In the rows, 128 means zero.
Each row has a class, written after it.
[138 144  79 144 171 125 120 163 135 140 107 141 129 156 146  96 113 114
 179 147 149 134 130 185  95 125 155 158 149 109 190 161 123 112 134 113
 102 127 122 144 132 135 143 162 125 146 136 167  57  93  96  96 117] -> J_902
[147 126 107 144 126 141 154 165 125 140 136 138 118 127 102 164 145 146
  99 108 123 147 113  90 126 112 108 155 133 129 112 102 120 143 121 135
 127 124 137 201 128 157 113 130 150  98  82 149 123 104 108 141 124] -> J_16
[ 95 142 115 157 149 121  82  81 134 125 111 143 139 139 158 114 121 123
 181 107 142 167 146 112 110 125  96 100 113 114 125 167 136 130 143 104
 111 166 163 138 139 153 108  98 111 146 104  76  99 125 130  82 147] -> J_974
[ 88 126 128 140 156 124  90 141  90 162 148  71 157 141 169 112 128 152
 116  98 166 103 130 156 131 164 202 157 199 135 107 184 160 107 100 165
 151 117 114 125 160 134 141 138 148 129 138 132 132  87  98  86  53] -> J_124
[133 112 140 123 225 154 164  83 101 133 125 145 199  92  67 125 173 142
 122 156 170 108  26  90 130 119 121 168 161 134 101 107 143 121 124 134
 180 118 113 182 120 126 116 183 107 117 223 174 126  83 110 134 139] -> J_677
[138 113 138 141 110 136  98 155 128 176 121 155 114 146 124 119 107 166
 141 140 117  84 134 128 137  96  96 169 171 148 115 110 145 129 146 122
  84 109 126 147  91 145 108 128 138 127  97 156 148 129 144 163 138] -> J_923
[100 149  97  80 133 124 176 110 154 179  97 129 121 102 101 100 152 118
  90 126 110  77 152  79 105 119 110 166 130 137 145  61 117  94 123 100
 128  75  88 179 169 119 108 148 111 126 123 146 171  67  92 177 127] -> J_209
[104 174 121 171  81 159 106 124 142 113 112 133 124 149 114  76 142 168
 131 117  94 150 142 120 146 134 119 112 122 119 138 107 123 148 140 121
 122 110 102 134 135 124 115 107 120 121 138 128 158 130 156 144 127] -> J_656
[105 106 160  98 197 119 145 177 124  80 173  81 102 100  54 211 142  59
  63 123 206 170 118 125 133  72 134 118  92 138 114 120  82 149 137 156
 208 156  81  56 124 112 174 136 136 129  57 134 159 149 132 139 142] -> J_675
[140 143 154 105 203 116 130 113 133 124 148 134 175 131  86 116 117 123
 156 124 203 166  95  87 120 127  68 114 123 136 117 164 125 141 162 151
 136  59 147 132 143 104 128 107 144  81 131 149 106 106  94 156 114] -> J_677
[143 143 119 106 133 105 123 109 173 119 132 122 141 123 112 153 111 162
 115 126 146 105 192  94 135 146 116 109 130 124 131 141 135 134 142 105
 127 134 154 169 139 150 128  82 107 103 170 118 131 132 133 111 182] -> J_124
[143 135 121 118 111  97 160 125 138 116 137 124 104 104 106 163 107  84
 117 114 139 137 138  90 114 145 118 127 137 120  89 117 125 125 138 134
 119 124 119 144 138 131 121 147 112 131 104 121 122 116 141 126 132] -> J_124
[102 145 107 119  97 127 133 113 131 131 122 106 113  99 122 129 120  89
 140 120 131 151 136 126 119 124 105 130 141  90 101 132 128 144 131 116
 107 137 141 132 149 152 117 114 115 120 100  98 110 114 101 131 122] -> J_595
[111 150 104 147 117 120 108 106 137 110 149 122 115 113 126 143 124 105
 119 113 139 133 128 135 121 164 108  97 154 117  78 102 113 107 135 133
 113 137 131  98 129 117 143 109 115 109  95 132 138  93 136 145 112] -> J_124
[123 130 152 202 166 110 175 180 142 108 163 172 138 155 117 162 115 114
 145 100 174 154 141 126 101 163 112 166 149 182 141 148  85 145 159 163
 141  88 115 153 156  60 117 148 136  90  82 125 185 110 116 146 118] -> J_677
[124 111 157 169  91 117 124 139 118 107 154 129 127 173 123 113 144 117
 168 115 170 110 127 102 123 130 183 110 109 119  84 188 165 125 166 163
 119 118 101 120 119 199 132  82 114 164  93 119 140  69 139 122 109] -> J_124
[123 114 120  93 132 117 147 100 177 149  94 100 122 101 122 161 137 116
  87 130 108 111 126 109 125 120 108 141 160 113 197  77 125  98 114 126
 110 144 118 131 137 121 109 154 125  98 174 124  79 131  93 133 105] -> J_974
[138 159 162 166  73  83 162 124 120 133 118 149 114 131 138 175 102 163
 100 121 114 114 125  69  99 128 187 132 107 129  76  64 108 121 157 142
  76 130 140 117 144  99  96 136 117 115 136 137 174 134  67 121 119] -> J_656
[ 90 140 101 109 105 126 164 153 135 126 130 134 149 104 128 132 124 109
 119 109 106 127 128 126 116 129 125 108 157 125  94 119 106 106 120 119
 111 123 116 104 147 138 137 148 125 112 125 146 138 104 128 133 123] -> J_923
[158 118 155 151 184 118 188 155 122 115 136 102 185 132 109 160 165 145
 128 143 149 103 143  67 116 134 129 112 129 136 106 141 131 124 147 169
 125 106 109 126 131 118 129 141 103  71  72 156 148 100 106 122 127] -> J_16
[ 85  81  77  79 200 114 124  88 106  92 116  48 157  82  92 159 139 100
 158 155 113  84  85 168  67 149  91 135 103 106 107  98 169  91 124 112
 115  87 120 122 113 114 179 132 127  91 153 154 152  94 176  77 161] -> J_677
[116 177 119 147  66 151 139 117 146 142 120 110 192 113 126 101 161  99
 115 118 139 115 121 176 157 147 135 162 156 103 140  96 102 129 155 137
 129 124 111  70 165 137 142  86 115 107 174 109 143  84  95 146 101] -> J_656
[133 158 127  89 117  95  84 122 116 118 168 102  76  98 143 134 111 121
  97 122 176 133 177 113 106 129 115 147 126 117  83 162 161 151 125 105
 107 139 102 138 131 139 142 108 131 151 107 106 112 134 139 134 124] -> J_124
[129 128 148 134 175 132 110 118 103 132 127 121 128 129  89 133 143 140
 128 110 174 105 145 101 121  85  89 170 157 139  87 150 140 120 119 136
 125 154 134 161 149 177 107 141 113 119 137  94 134 120 138 140 141] -> J_677
[108 111 135 108 141  97 122 103 130 183  76 102 137  82  99 133 152 106
 132 125 113 123 103  95 130 122  49 142 169  94 116  98 165 110 146 134
 134 144 110 210 132 147  95  65 139 131  63 162 145 156 138 127 117] -> J_974
[ 97 140 123 121 190 131 106 142 130 155 112 117 139  91 117 119 162 144
 115 123 159 123 161  92 149 123 109 129 129 107 141 113 152 116 149 124
 156 163 110 179 142 173 117 114 118 152   4 178  81  95 109 135 138] -> J_974
[122 115 106 118 161 130 133 151 154 142 140 134 123 118 127 159 128 127
 139 111 130 127 155 122 118 121  95 132 143 126  99 141 124 131 129 134
  89 125 133 135 140 134 126 158 110 130  96 144 119 114 120 137 124] -> J_471
[ 98 146 116 153 115 120 122 139 150 143 131 141 128 125 118 125 110 119
 146 138 102 151 109 113 136 130 133 128 115 119 114 116 150 131 118 133
  83 127 135 144 133 125  98 151 112 150  99 127 120 104  90 123 138] -> J_656
[147 138 137 114 104 138 120 157 161 101  99 113 118 148 143  87 131 156
 145 150 113 115 151 131 129 115 130 158 158 154  74  97 139 127 125 125
  93 114 119 125 149 103 116 113 121 120 132  85 186 126  97 133 136] -> J_209
[127 160 132  98 103 159 107 174 105 128 130 154 160 148 132  92 139 108
 125 127 187 146 109 136 124 133 121 107 123 129 132 164 123 136 113 135
 149  76 137 122 124 128 120 135  94 114 119 113 100  89  83 144 115] -> J_595
[ 99 181 129 129 218 133  99 138 135 163 148  75 174 151  99 149 134 138
 140 135 154 148  84 113 116 114 115 160 154 133 100 143 132 106 128 134
  61 123 103  97 160 121 107 211 131 123  34 155 109  50 137 120 123] -> J_656
[163 127 159 142  97 107 168 110 114 129 127 125 153 115 150 119 164  99
 148 152 142 132 139  76 107 130 144 179  96 101  79 166 158 103  99 124
  66 153 142 119 120 141 124 172 154 147 137 104 109  87 114 114 135] -> J_902
[140  76 163 146  74 122 114  98 110 102 122  40 116  89  93 167 171 118
 114 146 153 110 113 129 139 117 138 158 142  73  81 164 189 138 155 136
 100 108 116  93 112 127 123 122 113  54 175 191 143 145 128 105  94] -> J_595
[135 139 129 119  95 110 137 148 143 126 117 102 121  96 144 134 159 172
 129 145  84 128 134 115 120 154  79 140 135 141 156 105 151 110 153 133
  92 100 109 190 117 108 126 119 137 118 112 192 111 143 145 142 104] -> J_974
[ 99 144 153 157 122  96 151 158 137  90 122 166 130 156  94 124 150  91
 140 159 125 197 128  70 123 108 139 182 114 118 157 141 127 121 166 152
 128 148 114  92 178  68  87 137 123 127  68 143 161  95  85  94 124] -> J_656
[107 152 119 143 104 143 137 156 127  87 113 147 131 113 146  59  87 161
 171 132  70 138 151 192 147 140 103  87 110 135 149 120 144 110  85 148
 102 116 139  49 133 116 135 100 123 124 107 128  86 103  73 110 142] -> J_902
[113 137 125 132 118 121 138 149 149 136 161 152 106 131 126 119 128 108
 141 118 127 157 142 118 117 121 103 116 127 119 135 139 121 145 131 136
 115 107 141 126 135 137 110 157 108 122  89 133 125 117 123 133 118] -> J_471
[124 158 130 114 109 132 139 155 157 135 122 143 124 113 148 105 129 109
 135 125 149 130 140 118 122 143 125 134 130 125 108 135 128 127 132 120
  94 118 125 136 136 119 125 129 115 140 106 114 111 118 118 144 108] -> J_209
[155 142 132 110 121 126 147 131 149  59 122 124 131 108 126 123 132 136
 150 140 145 116 166 130 109 141  98  79 111 143 133 157 121 121 139 134
 106 134 144 117 138 104 147  94 117  88 147 111 125 135 152 128 149] -> J_677
[138 144 151 160  93 153 197 115 151 132 109 101 142 113 134 100 140  97
 118 117 185 104 174 127 138 141 145 157 149 101 146 156 111 130 132 120
 136 153  77 107 147 164 106 159 110  79 143 121  74  90  89 146 119] -> J_16
[128 115 103 109 161 121  84 122  89 130 144 122 128 120  96 144 191 132
 105 132 152 104 136 127 147 116  87 131  96 114 111 143 103 121 154 116
 110 121 137 156 138 108 135 146 145 131  97 163 159  88 171 153 162] -> J_677
[129 132 131 143 151 122  86  99 118 144 125 111 151 119 121  89 136 139
 140 146 174  78 132 146 132 138 143 124 116  98 124 131 135 128 148 122
 124 115 152 159 115 165 127  99 125 131 146 120 134 106 137 114 163] -> J_677
[143 176 121 114 112 125 153 116 137 118 133 143 154 130 121 122 117 138
 126 148 107 139 114 108 131 131 124 113 110 134 121 109  94 126 142 130
 110 157 138 143 156  74 124 115 117 129 122 139 151 126 156 125 119] -> J_902
[137 121 154 159 146 134 143 127 156  71 137 131 151  87 130  87 162 105
 126 125 142 143 219 101 134 131  81 131 161 104 126 145 143 195 138 128
 158 148 109 109 139  84 156 112 115 138 128  81 111 138 100 167 119] -> J_16
[122 122 130 114 149 128 108 149 118 155 149 129 124 127 158 137 135 141
 123 146 134 126 105 125 126 125  94 130 130 153  73 136 110 138 113 145
 104 101 106 130 106 116 119 149 139 148 107 118 174 131 114 147 140] -> J_471
[ 56  85  88 111 154 127 170 142  96 135 127 171 245 176 125 188 159 124
 129  73 121 113  98 157 107 196 126 106  83 131 135 146 117  67 102 136
 174 122 156 173 137  98 185  91  96  98 184 140 177  58  92  98 127] -> J_471
[121 162 152 130 194 135 121 129 106 159 149 135 118 140 134  98 129 172
 168 142 118 147 119 107 139 135 107 189 169 130 150  98 123 120 169 159
 168 149 161 160 111 183 136 159 129 155  62 159 114 141 177 151 106] -> J_656
[138 125 134 115 103 141 118 147 149 127 135 134 140 163 135  98 111 143
 152 165 106 138 141 145 107  84 131 168 146 124 121 119 136 121 138 121
  93 151 182 130 120 135 121  94 146 131 145  97 151  93 121 118 115] -> J_902
[152 118 160 116 127 140  77 140 129 118  81 141 161 144 139 113 170 139
 141 189 130 130 117  73 143 112 120 121 108 108  68 104 131 131 150 163
  77 151 140 105 109  56  97  83 110 118 117 117 151 175 121 117 103] -> J_16
[114 143 117 126 157 130 145 133 145 138 132 135 138 134 101 142 115 100
 139 126 136 147 118 109 135 124 121 136 128 133 124 135 129 119 131 149
 114 118 109 111 132 143 133 136 103 123 140 126 114 120 108 153 112] -> J_656
[161 124  96  86  92 129 111 136 135 133 139 110  92 126 139 115 126 133
 138 183 112  92 137 107  92 133  90 159 120 141 113 136 162 115 106 143
  93  76 148 185 106 126 136 153 112 152 151 143 123 145 121 119 124] -> J_675
[113 137 121 120 146 109 112 129 143 135  89 117 128 119 113 157 140 160
 152 131 129  83 136 122 133 132 146 173 108 144 137 138 144  84 110 149
  97 137 130  96 149 169 133 126 127 113 154 155 126 152 120  98 157] -> J_656
[109 161 146 141  50 166 148 135 131 125  87 161 171 172 127 116 132 115
 134 125 140 172 138  63 106 117  57  78 127 117 141 139 110 129 171 137
 150 148 146 136 141  53 113  44 122  99  52 128 147 110 118 117  84] -> J_675
[ 65 197 110 141 116 129  82 108 100  75 202 127 156 104 108  61 190 137
 126 138 127 200  97 140 170 121 136 106  52 103  86 170 114 150 134 138
 142 103 104  45 141 179 173 117 106 175 187 150 138 101 128 127 131] -> J_656
[116 110 124 178 178 120 173 120 136 159 128 137 112 179 142 135 109 141
 119 145 107 107 161  46 127 143 120 131 172 124 125 143 105  88 132 152
 136 157 116 216 102 214  93 140 107 137 102 120 140 111 126 148 142] -> J_16
[137 130 140 141 118 116  99 103  91 120 128  96 120 113  99 112 128 155
 128 125 108  91 145 116 129 133  94 146 132 141  96  97 136  95 168 128
 112  95 137 153 117 138 128  79 134 117 111 150 185 133 216 150 144] -> J_923
[136 136 102 121 156 152 129 130 116 134  98 118 113 128 106  92 119 152
 135 145  91 125 174 133 133 120  86 139 123 132 121 117 140  77  94 115
 109 133 126 159 119 143 111 126 116 109  97 154 146 113 172 126 162] -> J_902
[106 110 147 113 194 112  78 115 134 145 122 134 165 152 119 127 133 128
 152 131 165 163 151 124 159 137 119 165  95 121 190 139 160  87 165 113
 147  92 141  75 114 118 146 128 107  90 129 236 108 114 112 121 136] -> J_923
[153 149 119 110  20 151 136 141 153  78 129 101 154 144 110  68 160 151
 110 173  95 139  93 112 149 125 137  53 100  83 149 154 137 141 136 144
  67  90 120 153 134  88 104 107 111 102 223 123  80  98 101 120  93] -> J_471
[172  93 130  95 112 148 170 139 146 110 129 108 121 149 136 114 100 138
 123 120 133 113 161 124  69 121 139 203 148 138 123 159 154 123 102 130
 128  96 118 175 115 154 143 184 123 122 211 127 112  98 131 117  93] -> J_16
[107 148 164 108 147 128 110 147 152 153  65  78 100 135 136  84 121 112
 146 146 165 115 124 136 139 139  81 148 146 168 185 138  96 120  78 124
 168 112  54 134 112 137 107 104 223 110  94  79 158 200 174 164 186] -> J_902
[ 91 159 140 154 138 116  85 142  96 134 111 151 121 145  71 156 145 145
  98 107 177 138 112 100 160 104 108 135 104 157 150 138 110 100 122 125
 161 200 123 184 129 137 112 118 114 114  94 146 102 155 151 131 140] -> J_974
[129 140  85 102  49  99 122  97 133  71 148 128  91 145 115 106 185 115
 136 158 112 158 141  97 113 156 134  77 112 106 105 137 108 114 169 114
 118 122 148 161 148  56 144  94 122  68 179 160 180 128 149 146  88] -> J_124
[107 161 130  89  89 151 125 153 182 155 131 146 136 110 136 123 105 130
 118  95 140 163 148 171 125  94  94 186 169 133  98 113  88 133 113 131
  90 183 129 111 183  99 119 129 126 107 143 113 127 139  91 149  62] -> J_923
[ 77 126  94 120 125 123 159  42 172 165 117 133 168  86 104  85 131 121
 159 147 168  56 137 148  97 155 197 125 136  65 137 152 171 137 133  77
 103 165 118 147 137 105 150  85 116  97 220 139  89  70  88 103 100] -> J_124
[169 103 149 142 113 125 119 129 162 109 113 107 114 141 116 180 126 113
  96 147 121 131 120 103 137  89 174 107  79 108 157  47 145 104 157 148
 113 152 127 104 116 107 112 215  50 157  83 194 107  60  46 135 130] -> J_656
[ 86 131 104 131 108 122 138 147 138 149 123 121  96 130 128 117 120 104
 122  89 113 116 142 135 138 141 101 132 150 140 114 119 119 113 113 118
 135 100 109 170 142 152 129 147 118 139 104 123 152 112 120 169 125] -> J_209
[129 137 137 121 107 115 126 100 107 129  89 120 117  80  74 155 149 111
  96 111 136 133 122 114 153 106 107 161 113 138  84 130 119 114  88 121
 127 150 120 128 149 132 107 103 129 115 141 117 184 146 137 121 175] -> J_595
[122 140 111 124 125 143 116 134 130 141 118 111 118 123 123 122 130 123
 143 134 127 130 126 150 135 139 113 128 150 132 130 125 137 131 107 122
 109 109 131 141 121 125 122 137 109  99 109 125 125 124 115 149 128] -> J_595
[127 126 115 124 131 129 128 124 116 130 136 112 109 118 115 156 143 119
 117 127 140 112 137 139 128 126 117 116 135 110 135 147 118 133 124 119
 110 131 133 129 122 140 130 148 107 107 108 119 119 109 125 143 144] -> J_595
[ 71 119 106 116 116 116 125 163 123  95 146 141 139 120 111 207 133  87
 107  75 138 155  65 140 126 139 125  62 122 129 131 160 113 115 128 145
 142 145 131  91 149 115 136 133 116 102  82 164 103 123 153  89  99] -> J_974
[104  96 120 138 206 140 128 224 134 149  95 198 122 136 133  89 137 156
 164 137 174  75 175 186 162 151 182 149 148 150 124 158 128 134 107 141
 113  71  65  36 114  93 134 169 131 105 122 199 114 144  56 140 153] -> J_471
[102 161  89 128 139 133 131 148 139 138 101 124 177 119  91 140 159 127
 101 122 142 108 105 110 132 112 106 131 152 131 136  93  67  92 165 139
 147 126  86 152 170 143 134 131 102 126 132 194 133  95 113 150 120] -> J_923
[119 106 102 110 118 131 144 157 138 119 138  95 125 123 128 138 144 103
 123 132 125 132 128 140 118 132 137  88 117 101 107 141 113 131 128 124
 105 120 133 172 127 129 114 148 123 103 117 130 115 104 117 134 125] -> J_16
[112  87 127 148 183 141 149 185 154 146  93  75 127 184  74 154  97 157
 140 133 122  89 143  81 152  80 129  79 153 177 132 150 124 128 131 147
 112 117  96 221 129 155  77 117 143 100  79 104 128 107  98 168 162] -> J_16
[123 108 114 116 117 121 121 123 112 111 117 131 157 144 127 133 131 113
 162 155 142  96 109 126 127 153 107 177 125 138  98 125 140  98 138 131
 124 134 165 187 136 121 121 168 105 135 165 128 124  93 108 123 158] -> J_677
[131 167 141 154 104 118  96 103 158 135 142 130 135 141 141  95 115 150
 152 147 103 150 137 111 126 139 148 149 101 118 154 122 146 146 142 129
  85 126 157 159 124 110 120 158  99 170 169 115 114 133 137 117 113] -> J_656
[129 164 162 119  97 128 177 177 111 108 170 152 113 123 182 126 177 158
 127 135 150 108 162  71  92 146 159 203  94 143  51 143 136  97 113 149
 109 114  84  69 142 222 123 178 125 146  73 170 162 106 147 128 135] -> J_902
[132 116 117 131 161 116 116  83 160  97 149 145 113 138 101 123 159 138
 128 134  89 172 120 126 137 132 111 149  91 116 151 124 141 126  94 115
 125 132 126 107 112 138 144 117 128 113 155 158 170 126 166 102 168] -> J_16
[151 133 126  90 111 129 101 118 189 145 132 136 112 143 109 155 143 149
 103 135 146 135 147  98 124 113  80 146 110 154 120 125 132 116 102 115
 108 150 118 192 111 136 128  93 135 129 142 116 168 110 136 164 150] -> J_124
[133 130 117 108 101 147 122 120 171  50 125 126 174  89 102 100 168  95
 139 162 104 142 112 137 139 141  63 107 179 148 100  89 132  93 152 127
 116  89 158  41 119  89 149 110 127  94 166 154 123  75 141 166 130] -> J_974
[136 122 101  84 113 124 153 128 135 129 129 108 127 119 103 147 136  90
 142 135 123 131 115 110 119 124 105  96 141 119  85 123 132 116 131 142
 120 121 150 153 150  99 137 155 101 125 108 169 117 124  96 138 103] -> J_675
[129 138 111 154 146 119 121 121 128 129 137 126 124  99 139 122 139 118
 143 137 148 124 138 115 122 134 101 131 144 132 109 125 127 145 143 135
 122 114 138 157 142 129 121 129 121 120 109 127 144 123 106 134 136] -> J_677
[136 144  96  92  98 109 153 116 158 116 129 159 120 107 108 155 130  74
 122 142 134 153 126  85 128 144  95 123 143 101 103 119 120 129 154 112
 118 143 115 159 138 109 116 145  79 131 157 151 102 130 129 137 127] -> J_124
[117 136 135 111 150 118  73  96 135 122 125 111 155  92 108 125 146 141
 146 148 127 116 117 120 137 102  90 162 156 113  77 140 153 106 123 137
  87 179 157 103 144 147 128  96 114 128 155 121 134 159 161  99 130] -> J_923
[128 133 127  76  70 116 134 198 129 128 137 133 133 129 130  95 129  85
 138 156 165 132 130 121  97 108 145 125  97 144  65 170  76 132 132 127
 121  70 110 143 120 139 115 174 126 128 147 120 194 155 167 118 148] -> J_923
[ 89 164 128 123 109 131 139 159 105 107 101 123 155 125 118 125 149 127
 138  95 142 168  99 193 123 137 143 121  86 126 198 147 130 105 141 116
 131 131  90 122 177  69 122 124 120 121 121 175  82  67  71 119 114] -> J_656
[141 119 107  92 158 111 137 138  86 138  99 136 130 135 110 105 173 151
 152 155  97 103 152 124 104 123  86 175  93 106 123 122 148  74 101 106
  92 118 134 182 135 142 109 148 139 137  98 149 138  84 128 119 193] -> J_902
[135 120 112 155 125 131 110 140 114 159 113 148 108 134 152  72  82 134
 180 151  94 123 135 197 149  96 160 144 172 158  98 120 124 110 145 110
  64 118 132  83 118 113 103 147 134 149 108 146 152  85 105 132 147] -> J_923
[109 167 129  88 127 124 141 127 143  78 176 182 117 128 161 119 136 189
  87 113 133 153 181  78 114 151 100 141 125 158 187 168 109 137 113 138
 172 116 130  95 160 112 152 118 146 133 175 109 105 105 102 131 118] -> J_124
[163 117 151  92 123 136 154 129 166 102  75 127 188 136 117 105 153 100
 148 161 119 122 126  83 152 134 149 151  99 133 114 119 140  88 122 146
 111 135 149 126 137  91 126 147  93 153 160  96 144 102 132  95 145] -> J_209
[171 109 157 116 144 108 132 115 136 105  98 104 107 106 122 157 125 129
 121 129 137 154 128  98 135 147  81 132 119  97  87 171 159  83  87 177
  54 131  86  87 122 113 103 147 116 112 141 134  77 144 108  91 115] -> J_124
[123 168 120 229 120 136 133 149 122  98 129  88 121 107 140 170 120 150
 115  42 106 143  92 135 115 120 117  34 177 148 102 128 124 178  83 140
 114 147  67 128 131 172 156 160 136 143  71 100 129 135 169 108 133] -> J_677
[149 132 125 149  86 130 153 126 154 118  94 108 142 110 141 115  92  86
 142 111 135 110 124 144 106 139 103 123 183 134 149 151 143 155 101 147
 128 142 110 135 132 109 147  86 139 112 144  78  97 144 109 120  89] -> J_16
[108 165 124 143 188  85  72  96 133 149 134  91 159  82 138  96 142 136
 167 184 155 119  98 105 127 133 111 155 165 121 129 106 188 157 162 140
 114  99 118  82 136 115 138  91 130 111  73 166 102 147  69  91 108] -> J_974
[145  80 114 174 155 171  31 116 153 143 117  94  79 133 131 119  96 153
 122 111 164  94 193 240 152 147 116  76 117 132 110 177 105 125  85 159
  55 110 128 107  53  73 179  65 122  84 193  90 143 185 138 194  67] -> J_595
[137 121 118 151 130 111 132 137 127 120 136 122 129  92 126 127 128  99
 143 140 155 113 144 129 129 131 125 134 155 125  88 144 137 135 146 131
 116 131 147 145 123 139 144 145 128 131 120 150 128 111 121 135 137] -> J_677
[108 107 106  60 199 113 121 121 164 125 134 111 133 133  97 126 127 136
 111 185 135 106 143  78 140 119 150  89 171 131 117 143 159 115 124 102
 146 129 102 154 107 127 136 143 109 124 182 168 130 109 116 147 160] -> J_124
[135 133 133 170 165 117  89 107 122 124 160 158 140 178 124 110 173 142
 162 175 109 179 132  78 164 126 147 179  77 116 141 148 131 111 166 165
  86 131 168  76 134  83 128 178 122 152  72 168 150  73 124 109 116] -> J_656
[135 145 127 165  93 101 140 132 111 100 108 176 113 114 109 138 121 128
 116  93 105 144 116 119 120 127 141 108 128 120 121 100 136 129 142 149
 125 114 120  82 144 102 141  76 122 126 127 166 156 128  88 124 109] -> J_656
